Below is a small trained network, with its code and all its weights. Each question gives an input and a class and asks what happens when units are switched off, that is, made to give their printed mean instead of their output.

import numpy as np


def w(rows, s, z=0):
    codes = np.array(rows[::2]) - 128.0
    scale = np.full(codes.shape[1], s)
    scale[-1] = z or s
    return codes * scale


def norm(h):
    return h / np.sqrt((h * h).mean(-1, keepdims=True) + 1e-5)


def f(y):
    return np.maximum(y, 0)


def log_softmax(a):
    a = a - a.max(-1, keepdims=True)
    return a - np.log(np.exp(a).sum(-1, keepdims=True))


def net(x, mask):
    res = np.array(x, float).reshape(1, 7) / 4 @ E
    u = 0
    for l in range(2):
        y = f(norm(res) @ A[l][:, :-1].T + A[l][:, -1])
        res = res + np.where(mask[u : u + 7], y, B[l][:, -1]) @ B[l][:, :-1]
        u += 7
    return log_softmax(norm(res)[-1] @ U[:, :-1].T + U[:, -1])


A, B = {}, {}
E = w([
[94,136,136,153,134,75,217,224,103],'x0',
[81,119,127,121,131,250,143,194,120],'x1',
[54,100,160,178,106,127,164,84,84],'x2',
[170,56,122,186,128,104,112,62,140],'x3',
[144,95,136,110,56,146,167,156,131],'x4',
[106,167,224,155,143,106,67,152,122],'x5',
[167,173,84,56,70,172,124,103,129],'x6',
],0.012)
A[0] = w([
[114,93,152,144,95,159,160,254,145,80],'0.n1',
[76,101,28,152,152,215,180,71,128,67],'0.n2',
[154,189,61,69,179,180,118,194,170,1],'0.n3',
[134,34,85,177,125,131,194,79,112,9],'0.n4',
[90,154,148,169,143,3,207,146,117,52],'0.n5',
[203,92,168,216,217,115,19,50,179,66],'0.n6',
[248,186,116,12,90,129,68,113,130,159],'0.n7',
],0.0091,0.0058)
B[0] = w([
[153,129,222,120,160,155,183,131,100,195],'0.n1',
[70,139,130,5,119,156,203,93,146,189],'0.n2',
[214,126,142,212,185,139,76,158,111,182],'0.n3',
[193,184,92,105,167,143,81,98,120,175],'0.n4',
[84,149,118,189,102,76,146,135,125,212],'0.n5',
[124,38,141,165,112,83,45,140,93,227],'0.n6',
[107,165,52,129,125,151,129,86,188,254],'0.n7',
],0.013,0.0086)
A[1] = w([
[114,143,88,118,209,12,194,173,151,112],'1.n1',
[103,143,128,69,100,151,189,178,107,81],'1.n2',
[35,181,150,111,183,118,42,128,143,2],'1.n3',
[169,140,115,121,77,80,186,172,119,26],'1.n4',
[204,66,68,148,106,109,216,129,147,124],'1.n5',
[167,194,76,73,97,93,97,108,190,41],'1.n6',
[204,100,68,129,110,82,180,165,127,109],'1.n7',
],0.011,0.0049)
B[1] = w([
[92,145,21,139,42,97,119,99,180,255],'1.n1',
[178,81,166,132,181,93,77,165,111,206],'1.n2',
[138,22,144,80,65,106,133,65,150,176],'1.n3',
[148,101,132,134,165,96,55,121,149,161],'1.n4',
[146,12,158,69,83,134,80,51,92,218],'1.n5',
[76,162,86,94,132,152,185,127,210,235],'1.n6',
[126,67,175,92,123,174,76,106,130,195],'1.n7',
],0.011,0.0063)
U = w([
[115,124,65,94,84,149,123,66,175,181],'0',
[162,72,133,167,118,90,40,109,110,168],'1',
[135,110,206,80,162,191,188,167,92,152],'2',
[150,138,145,114,123,145,171,85,48,1],'3',
[172,251,103,134,186,178,118,181,166,91],'4',
[79,152,153,199,80,55,180,165,106,96],'5',
],0.022,0.0082)

Each question gives the input, the list of numbers given to net, and the class t.
The units are the neurons (one row each of A and B). Each row of codes is followed by its name. A weight is (code - 128) times the scale printed after its matrix; where a second scale follows, it is the last column's (A, B and U).
mask holds one flag per neuron, layer by layer. A switched-off neuron (its flag False) gives its mean, the last column of its row in B, instead of its output. The means were averaged over made-up inputs and are rounded, as every weight is.
A unit's drop is (log p(t) with every unit on - log p(t) with that unit switched off) / (log p(t) with every unit on - log p(t) with every unit switched off).
The circuit of an input: a set's keep is (log p(t) with only the set's units on - log p(t) with every unit switched off) / (log p(t) with every unit on - log p(t) with every unit switched off). Starting from the 12 units with the biggest drops (on a tie, the unit counted first), units are removed one at a time, each time the one whose removal leaves the highest keep (on an exact tie, the one counted first), for as long as the keep stays at least 0.8.
units of the circuit, in order: the units of the circuit, biggest drop first
unit that matters most: the unit with the biggest drop
top k neurons: the k neurons with the biggest drops, biggest first
k most important neurons of layer l: the k neurons of layer l with the biggest drops, biggest first
drop when u is switched off: that unit's drop, to one decimal
input [8,-5,5,5,-1,-6,-2], class 0: unit that matters most -> 1.n1
input [4,-4,-4,-5,-1,0,3], class 4: top 3 neurons -> [0.n3 0.n6 1.n3]
input [8,2,8,5,-4,-4,1], class 0: 2 most important neurons of layer 1 -> [1.n1 1.n5]
input [2,1,1,2,0,7,4], class 2: units of the circuit, in order -> [1.n1 0.n6]
input [-4,5,0,-2,-5,-7,-1], class 2: units of the circuit, in order -> [0.n2 1.n1 0.n7]
input [2,7,6,4,-4,-8,-1], class 2: 2 most important neurons of layer 1 -> [1.n1 1.n2]
input [2,2,7,-3,6,6,1], class 2: top 2 neurons -> [0.n1 1.n1]
input [3,2,1,-3,-6,2,5], class 4: top 2 neurons -> [0.n3 0.n6]
input [-3,3,8,-8,-6,2,1], class 2: top 3 neurons -> [0.n7 1.n1 0.n6]
input [-2,8,-5,-8,3,-3,-1], class 4: 3 most important neurons of layer 0 -> [0.n3 0.n6 0.n7]
input [6,-4,-1,7,1,4,-8], class 5: 2 most important neurons of layer 0 -> [0.n5 0.n3]
input [-1,-6,1,-4,0,-4,-5], class 5: 2 most important neurons of layer 0 -> [0.n5 0.n7]
input [-2,2,-2,-4,1,0,5], class 4: drop when 0.n3 is switched off -> 0.2
input [-1,4,-3,0,2,6,-5], class 2: units of the circuit, in order -> [0.n1]
input [4,3,1,-6,0,0,7], class 4: drop when 0.n6 is switched off -> 0.1
input [-1,-6,1,-3,3,1,-2], class 5: drop when 0.n5 is switched off -> 0.4
input [-6,8,5,-7,0,-8,0], class 2: drop when 1.n1 is switched off -> 0.0
